Here is a tiny trained network, its code and every weight. The questions are about switching its units off for an input and a target symbol, where a switched-off unit gives its printed mean instead of its output.

import numpy as np


def w(rows, s, z=0):
    codes = np.array(rows[::2]) - 128.0
    scale = np.full(codes.shape[1], s)
    scale[-1] = z or s
    return codes * scale


def norm(h):
    return h / np.sqrt((h * h).mean(-1, keepdims=True) + 1e-5)


def f(y):
    return y / 2 * (1 + np.tanh(0.7978845608 * (y + 0.044715 * y**3)))


def softmax(a):
    e = np.exp(a - a.max(-1, keepdims=True))
    return e / e.sum(-1, keepdims=True)


def log_softmax(a):
    a = a - a.max(-1, keepdims=True)
    return a - np.log(np.exp(a).sum(-1, keepdims=True))


def net(x, mask):
    ids = ['ΓΛΠαβδεηξ'.index(c) for c in x.split()]
    T = len(ids)
    res = E[ids] + P[:T]
    u = 0
    for l in range(2):
        q, k, v = (norm(res) @ M[l].T for M in (Q, K, V))
        z = softmax(np.where(np.tri(T) > 0, q @ k.T / 3**0.5, -1e9)) @ v
        res = res + np.where(mask[u], z, O[l][:, -1]) @ O[l][:, :-1]
        u += 1
        y = f(norm(res) @ A[l][:, :-1].T + A[l][:, -1])
        res = res + np.where(mask[u : u + 4], y, B[l][:, -1]) @ B[l][:, :-1]
        u += 4
    return log_softmax(norm(res)[-1] @ U[:, :-1].T + U[:, -1])


Q, K, V, O, A, B = {}, {}, {}, {}, {}, {}
E = w([
[136,73,84,154,244,124,106,12,123],'Γ',
[143,100,55,157,222,126,86,63,113],'Λ',
[67,97,109,114,132,105,114,84,233],'Π',
[143,118,19,141,31,149,164,166,187],'α',
[59,119,118,170,114,138,194,125,1],'β',
[69,74,124,63,150,57,111,118,188],'δ',
[130,239,169,158,80,100,97,16,131],'ε',
[169,180,229,113,176,199,143,130,103],'η',
[244,128,133,81,105,56,149,94,107],'ξ',
],0.003)
P = w([
[107,220,57,68,245,112,211,110,172],'0',
[112,179,84,107,202,116,182,94,150],'1',
[119,166,104,121,174,131,151,106,131],'2',
[133,128,119,126,150,139,125,104,131],'3',
[146,103,135,140,132,145,105,102,129],'4',
[147,79,141,149,110,152,59,111,118],'5',
[150,51,165,168,91,161,34,107,115],'6',
[153,29,187,182,65,169,1,102,116],'7',
],0.002)
Q[0] = w([
[95,65,69,204,116,115,121,70,91],'0.h0',
[126,106,203,121,254,123,41,41,120],'0.h0',
[177,65,120,102,105,59,54,76,217],'0.h0',
],0.0085)
K[0] = w([
[90,109,118,175,23,113,133,126,38],'0.h0',
[170,142,254,147,117,141,91,124,75],'0.h0',
[180,78,155,118,43,126,59,157,139],'0.h0',
],0.0071)
V[0] = w([
[63,102,58,46,160,15,210,171,100],'0.h0',
[28,25,162,177,140,192,115,160,140],'0.h0',
[83,122,132,153,48,117,58,6,188],'0.h0',
],0.0025)
O[0] = w([
[204,103,222,91,93,152,22,91,129,99],'0.h0',
[197,93,66,75,170,141,178,2,167,3],'0.h0',
[119,229,226,101,224,154,205,109,161,145],'0.h0',
],0.0028,0.0017)
A[0] = w([
[171,90,165,233,9,220,64,175,69,10],'0.n0',
[109,80,125,200,155,118,27,155,38,4],'0.n1',
[20,110,113,214,178,107,134,72,170,129],'0.n2',
[193,91,207,161,108,195,128,73,3,90],'0.n3',
],0.0031,0.0023)
B[0] = w([
[186,16,175,42,213,166,157,165,154,157],'0.n0',
[116,146,134,150,141,104,162,118,252,164],'0.n1',
[171,131,127,77,96,87,136,205,96,252],'0.n2',
[102,136,75,100,186,113,117,201,162,233],'0.n3',
],0.004,0.0017)
Q[1] = w([
[69,176,123,135,164,209,188,91,140],'1.h0',
[149,149,88,206,255,45,100,178,70],'1.h0',
[105,16,54,87,147,168,159,98,175],'1.h0',
],0.0086)
K[1] = w([
[57,164,96,156,184,202,223,90,168],'1.h0',
[161,180,132,146,184,79,157,224,18],'1.h0',
[90,1,123,68,145,159,244,142,121],'1.h0',
],0.0076)
V[1] = w([
[139,209,133,133,230,131,205,194,254],'1.h0',
[209,51,140,194,188,126,124,47,170],'1.h0',
[197,238,115,120,70,217,46,36,141],'1.h0',
],0.0021)
O[1] = w([
[192,127,153,226,15,172,111,123,63,250],'1.h0',
[97,148,138,114,156,72,9,154,67,41],'1.h0',
[115,2,99,188,188,120,102,158,82,39],'1.h0',
],0.0027,0.0012)
A[1] = w([
[170,117,68,212,57,120,170,153,174,50],'1.n0',
[167,14,140,62,180,74,125,141,192,4],'1.n1',
[149,213,108,191,178,166,90,81,42,160],'1.n2',
[93,145,252,69,153,116,139,169,147,59],'1.n3',
],0.0038,0.0021)
B[1] = w([
[124,116,111,154,242,123,159,77,4,167],'1.n0',
[127,183,190,192,153,212,232,207,84,203],'1.n1',
[84,121,164,125,39,183,172,152,140,254],'1.n2',
[150,80,13,162,126,184,105,55,45,161],'1.n3',
],0.0033,0.0021)
U = w([
[131,124,127,124,139,134,120,142,131,2],'Γ',
[102,132,173,213,238,91,140,168,245,113],'Λ',
[55,76,88,139,97,121,3,206,142,181],'Π',
[135,66,25,190,181,129,162,78,48,139],'α',
[90,136,60,15,126,67,202,163,181,172],'β',
[208,147,115,121,111,165,108,31,232,164],'δ',
[88,119,233,51,217,159,83,57,69,130],'ε',
[87,209,174,199,47,192,195,129,89,119],'η',
[248,135,149,72,93,74,71,175,65,129],'ξ',
],0.0075,0.0039)

Each question gives the input, a string of symbols that net reads in full, and the target symbol t.
The units are the heads (3 rows each of Q, K, V and O) and the neurons (one row each of A and B). Each row of codes is followed by its name. A weight is (code - 128) times the scale printed after its matrix; where a second scale follows, it is the last column's (O, A, B and U).
mask holds one flag per unit, layer by layer, with each layer's heads first. A switched-off unit (its flag False) gives its mean, the last column of its rows in O or B, instead of its output. The means were averaged over made-up inputs and are rounded, as every weight is.
A unit's drop is (log p(t) with every unit on - log p(t) with that unit switched off) / (log p(t) with every unit on - log p(t) with every unit switched off).
The circuit of an input: a set's keep is (log p(t) with only the set's units on - log p(t) with every unit switched off) / (log p(t) with every unit on - log p(t) with every unit switched off). Starting from all 10 units, units are removed one at a time, each time the one whose removal leaves the highest keep (on an exact tie, the one counted first), for as long as the keep stays at least 0.8.
circuit, biggest first: the units of the circuit, biggest drop first
most important unit: the unit with the biggest drop
k most important neurons of layer l: the k neurons of layer l with the biggest drops, biggest first
drop when u is switched off: that unit's drop, to one decimal
input β ε Π ε β Λ, target δ: circuit, biggest first : [0.n3, 1.h0]
input η Λ β β ε Λ δ, target α: circuit, biggest first : [1.n3, 0.h0]
input δ Π Π Π, target δ: circuit, biggest first : [0.h0]
input Γ δ β Λ δ Π, target ε: circuit, biggest first : [0.h0, 1.h0, 0.n1]
input α δ Π, target ε: circuit, biggest first : [0.h0, 0.n1]
input Γ Γ Γ, target ε: 3 most important neurons of layer 0 : [0.n3, 0.n1, 0.n2]
input η α Λ Γ η δ, target β: circuit, biggest first : [1.h0, 0.h0]
input α ξ Λ Λ, target Λ: circuit, biggest first : [0.h0, 0.n1]
input η ε δ η ε Λ Γ, target η: circuit, biggest first : [0.h0, 1.h0, 1.n2]
input Λ β Γ α η Π, target β: circuit, biggest first : [0.n2, 0.h0]
input Γ β ε Λ, target η: circuit, biggest first : [0.h0, 1.n2]
input ε β Λ Λ Γ β Π, target Λ: 3 most important neurons of layer 1 : [1.n1, 1.n0, 1.n2]
input Λ ξ ξ α Π α Π, target η: circuit, biggest first : [1.n1, 0.n2, 0.h0]
input α Λ Λ Γ Γ, target ε: 2 most important neurons of layer 1 : [1.n3, 1.n2]
input Γ Λ β Γ, target δ: circuit, biggest first : [0.h0, 0.n3, 1.h0]
input δ β η ξ δ, target Π: circuit, biggest first : [0.h0]
input η ξ Γ ξ Λ, target Λ: circuit, biggest first : [0.n1, 0.h0]
input η Γ Λ Π, target δ: 2 most important neurons of layer 1 : [1.n2, 1.n3]
input η Λ ε β β Π, target Λ: 2 most important neurons of layer 1 : [1.n1, 1.n2]
input Λ α Π ε ε Π, target α: 3 most important neurons of layer 1 : [1.n3, 1.n2, 1.n1]
input Λ β Λ β Λ δ, target ε: most important neuron of layer 1 : [1.n1]
input Λ ε δ ξ Π, target Π: 2 most important neurons of layer 1 : [1.n3, 1.n2]
input α ξ Π, target Π: drop when 0.h0 is switched off : 1.4
input ξ Γ η η Π α, target α: drop when 0.h0 is switched off : 0.8
input Π η Γ Λ Λ Λ Λ β, target β: drop when 0.n3 is switched off : 0.2
input Λ β Γ δ Γ, target δ: drop when 0.n1 is switched off : 0.0
input Π β Γ β ξ Λ Γ, target Λ: most important unit : 0.n1
